Each row has a name. Each question is about the rows just above it.

Columns, left to right: K D G S
kam: [108 126 141  97]
fav: [115 125 116  76]
zes: [ 72 167 131 123]
bepod: [ 72  83 131 123]
[108 115  72] is in which column, read top down?  K
Which column holds [72 72] top down?  K
Which column holds [115  72  72] top down?  K

Columns, left to right: C H U M
mov: [ 71 143 146 187]
zif: [127 136 138 151]
bufos: [178 130 132  57]
mozo: [199 117 117  62]
gime: [185 127 127  92]
kiko: [ 37 138 137 209]
sifop: [185 127 132  98]
[146 138 132] is in which column, read top down?  U
Where do [178 130 132  57] appear?  bufos
Whose row is [ 37 138 137 209]?  kiko
Whose row is [199 117 117  62]?  mozo

Columns, left to right: R F Z W
gel: [129  77 102 212]
mit: [102  76  65  85]
tasa: [169 128 184  79]
Which column holds [212  85] top down?  W
Which column holds this, read top down? [85 79]  W
Which column holds [102  65] top down?  Z
Whose row is [102  76  65  85]?  mit
Which column holds [ 65 184] top down?  Z

Columns, left to right: Q E Y T
Sote: [123 150 107 141]
fimi: [163 146 144 137]
dogi: [130 118 146  59]
fum: [138 150 107 141]
teru: [151 166 153  52]
The row with [163 146 144 137] is  fimi
[144 146 107 153] is in which column, read top down?  Y
Where do [130 118 146  59] appear?  dogi

Columns, left to right: Peraz nov vapof Zuz Dom zoka Maru fivab bezi
bam: [ 77 137 112 114 161 169 207 135 156]
Navor: [158 157  98 145  82 139  94 157 140]
golip: [ 64  95 133 130  99 121 132 127 155]
Rek: [138 102  98 145 128 137 134 118 109]
masor: [173 121 160 157 155 137 130 167 158]
Zuga: [111 102  98 145 128 137 134 118 109]
Rez: [111 102  98 145 128 136 152 141 141]
Which column holds this, read top down? [ 94 132 134 130 134]  Maru
Whose row is [111 102  98 145 128 136 152 141 141]?  Rez
Give the next 3 entries after [160 157].  [155 137 130]
[109 158 109] is in which column, read top down?  bezi

Columns, left to right: N P L V A
Deg: [182 131 208  95 143]
mazuz: [ 73 148  91 105 137]
kapa: [130 136 164  69 163]
todo: [161 136 190  76 155]
Kuve: [158 136 189  74 156]
vobo: [181 131 207  93 144]
tuk: [ 47 146  43 138 106]
vug: [109 138 141  78 160]
vuta: [153 136 184  71 158]
The row with [182 131 208  95 143] is  Deg
The row with [ 73 148  91 105 137] is  mazuz
[ 91 164] is in which column, read top down?  L

Columns, left to right: nar rir Duku vatil bamov gar lefon
Finu: [117  75  99 151 150 132 193]
getal: [115  78  97 170 140 118 201]
Guke: [109  81  83 133 165 133 197]
lodut: [115  78  97 140 156 139 188]
led: [127  61  99 188 132 107 207]
zefaf: [133  81 127 169 141 133 169]
Tomun: [110  81  84 132 166 134 196]
Kofol: [110  61  84 132 166 134 196]
Which column holds this, read top down? [169 196]  lefon
Give the next 3 entries after [61 84].  [132 166 134]

Columns, left to right: mok sibed rusi lomi
Tirav: [ 77 123  60 112]
vina: [ 81 134  54 126]
dubid: [ 73 176  82 121]
Non: [ 83 133  56 127]
ruf: [ 82 133  56 127]
Nepa: [ 78 122  59 111]
kuneb: [ 81 133  55 126]
gisas: [ 74 178  82 121]
kivub: [ 78 170  71 133]
roni: [ 65 155  91  90]
Which column holds this, read top down? [127 111 126 121]  lomi
[123 134 176 133 133] is in which column, read top down?  sibed
[133  90] is in which column, read top down?  lomi

